Below is a small trained network, with its code and all its weights. Each question gives an input and a target symbol and asks what happens when units are switched off, that is, made to give their printed mean instead of their output.

import numpy as np


def w(rows, s, z=0):
    codes = np.array(rows[::2]) - 128.0
    scale = np.full(codes.shape[1], s)
    scale[-1] = z or s
    return codes * scale


def f(y):
    return np.maximum(y, 0)


def softmax(a):
    e = np.exp(a - a.max(-1, keepdims=True))
    return e / e.sum(-1, keepdims=True)


def log_softmax(a):
    a = a - a.max(-1, keepdims=True)
    return a - np.log(np.exp(a).sum(-1, keepdims=True))


def net(x, mask):
    ids = ['ΔΛΣΨΩαγεζξπτφ'.index(c) for c in x.split()]
    T = len(ids)
    res = E[ids] + P[:T]
    r = res
    for j in range(2):
        rows = slice(3 * j, 3 * j + 3)
        q, k, v = (r @ M[0][rows].T for M in (Q, K, V))
        z = softmax(np.where(np.tri(T) > 0, q @ k.T / 3**0.5, -1e9)) @ v
        o = O[0][rows]
        res = res + np.where(mask[j], z, o[:, -1]) @ o[:, :-1]
    y = f(res @ A[0][:, :-1].T + A[0][:, -1])
    res = res + np.where(mask[2:6], y, B[0][:, -1]) @ B[0][:, :-1]
    return log_softmax(res[-1] @ U[:, :-1].T + U[:, -1])


Q, K, V, O, A, B = {}, {}, {}, {}, {}, {}
E = w([
[89,128,95,177,191,111],'Δ',
[33,112,214,122,191,115],'Λ',
[52,32,137,185,91,153],'Σ',
[116,86,51,213,183,100],'Ψ',
[140,154,8,125,89,55],'Ω',
[175,98,5,154,154,109],'α',
[117,174,131,49,142,133],'γ',
[92,135,114,136,143,124],'ε',
[102,69,118,135,241,255],'ζ',
[74,104,159,160,93,42],'ξ',
[30,131,42,135,76,79],'π',
[199,71,188,57,72,124],'τ',
[85,134,106,136,158,108],'φ',
],0.0098)
P = w([
[126,52,122,58,193,126],'0',
[45,97,84,69,113,164],'1',
[90,179,120,187,148,21],'2',
[191,147,167,169,104,198],'3',
[42,90,89,71,102,162],'4',
[90,188,147,149,133,36],'5',
[169,154,169,191,63,246],'6',
[42,96,89,64,106,159],'7',
[110,162,137,145,140,23],'8',
],0.012)
Q[0] = w([
[74,63,127,39,204,130],'head 0',
[31,21,90,32,61,63],'head 0',
[194,201,206,153,56,65],'head 0',
[5,40,113,46,174,100],'head 1',
[131,224,164,254,175,127],'head 1',
[207,76,142,191,107,149],'head 1',
],0.0095)
K[0] = w([
[134,73,110,110,202,136],'head 0',
[146,26,155,59,184,34],'head 0',
[146,133,165,125,15,133],'head 0',
[131,55,114,69,242,55],'head 1',
[67,245,123,188,124,180],'head 1',
[160,96,150,153,67,244],'head 1',
],0.012)
V[0] = w([
[137,62,57,176,117,147],'head 0',
[184,165,8,98,115,72],'head 0',
[94,109,132,170,114,67],'head 0',
[95,122,103,154,191,135],'head 1',
[150,112,166,164,87,81],'head 1',
[195,103,163,150,168,109],'head 1',
],0.013)
O[0] = w([
[121,70,153,153,44,64,117],'head 0',
[47,150,158,159,52,179,1],'head 0',
[164,68,167,202,174,135,43],'head 0',
[213,153,123,206,135,139,143],'head 1',
[95,45,96,122,121,104,75],'head 1',
[173,106,62,117,10,115,184],'head 1',
],0.012,0.0045)
A[0] = w([
[215,97,164,61,138,202,67],'neuron 0',
[145,158,155,133,160,80,206],'neuron 1',
[162,84,254,135,164,230,94],'neuron 2',
[95,63,139,49,85,165,3],'neuron 3',
],0.0074,0.0046)
B[0] = w([
[80,164,45,180,175,148,246],'neuron 0',
[142,147,180,136,77,113,253],'neuron 1',
[1,106,153,237,193,60,155],'neuron 2',
[66,179,39,192,120,86,238],'neuron 3',
],0.0086,0.0048)
U = w([
[83,196,126,218,178,28,106],'Δ',
[189,200,165,124,92,60,173],'Λ',
[174,47,205,1,119,86,253],'Σ',
[74,126,131,165,127,160,100],'Ψ',
[139,114,133,128,119,165,147],'Ω',
[133,125,127,130,126,155,116],'α',
[164,111,117,162,101,149,105],'γ',
[192,145,63,161,160,175,83],'ε',
[118,162,145,157,59,142,62],'ζ',
[123,16,123,133,158,171,191],'ξ',
[80,102,55,88,131,88,66],'π',
[104,179,143,78,150,248,170],'τ',
[172,102,139,134,58,172,147],'φ',
],0.0073,0.0047)

Each question gives the input, a string of symbols that net reads in full, and the target symbol t.
The units are the heads (3 rows each of Q, K, V and O) and the neurons (one row each of A and B). Each row of codes is followed by its name. A weight is (code - 128) times the scale printed after its matrix; where a second scale follows, it is the last column's (O, A, B and U).
mask holds one flag per unit, heads first, then neurons. A switched-off unit (its flag False) gives its mean, the last column of its rows in O or B, instead of its output. The means were averaged over made-up inputs and are rounded, as every weight is.
A unit's drop is (log p(t) with every unit on - log p(t) with that unit switched off) / (log p(t) with every unit on - log p(t) with every unit switched off).
The circuit of an input: a set's keep is (log p(t) with only the set's units on - log p(t) with every unit switched off) / (log p(t) with every unit on - log p(t) with every unit switched off). Starting from all 6 units, units are removed one at a time, each time the one whose removal leaves the highest keep (on an exact tie, the one counted first), for as long as the keep stays at least 0.8.
units of the circuit, in order: the units of the circuit, biggest drop first
which heads matter: for each layer, one digit per head in row order, 1 if its drop is at least 0.15 and else 0, layers parted by /
drop when u is switched off: that unit's drop, to one decimal
input α τ α ζ τ, target ζ: which heads matter	10
input Λ Σ τ γ Δ, target ε: units of the circuit, in order	[head 0; head 1]
input Λ ζ Λ Ω π τ, target Δ: which heads matter	11
input Ω τ γ π τ τ Σ, target ξ: which heads matter	11
input Σ ζ α γ ζ α τ γ, target Σ: units of the circuit, in order	[head 0; neuron 0]
input γ α Σ τ, target π: units of the circuit, in order	[head 1; neuron 3]
input Σ τ Ω Λ Λ γ τ Λ, target Σ: which heads matter	10
input ξ γ τ Λ, target Δ: units of the circuit, in order	[neuron 2; head 1]
input Λ τ τ τ Λ Ψ ξ Ω, target ε: which heads matter	11
input Λ π ζ α, target φ: which heads matter	10
input τ Λ γ Ω Σ, target π: which heads matter	01
input γ γ τ ξ Δ, target τ: which heads matter	11
input τ τ ζ ζ ε τ, target Σ: units of the circuit, in order	[neuron 3; neuron 0]
input α τ γ Λ, target Δ: which heads matter	10
input ζ τ τ Σ α ε τ Δ, target Λ: which heads matter	11
input α τ ε γ Λ ε γ τ, target ζ: which heads matter	10
input Ψ γ φ φ Σ, target φ: units of the circuit, in order	[head 1; head 0]
input π τ γ τ γ, target Δ: units of the circuit, in order	[head 1; neuron 2; head 0]
input α Ψ τ Λ Ω α ξ γ, target ζ: drop when head 0 is switched off	0.9
input Σ τ γ ζ γ, target Σ: drop when neuron 0 is switched off	0.1
input γ Σ τ τ ζ τ τ α, target τ: drop when head 0 is switched off	0.5
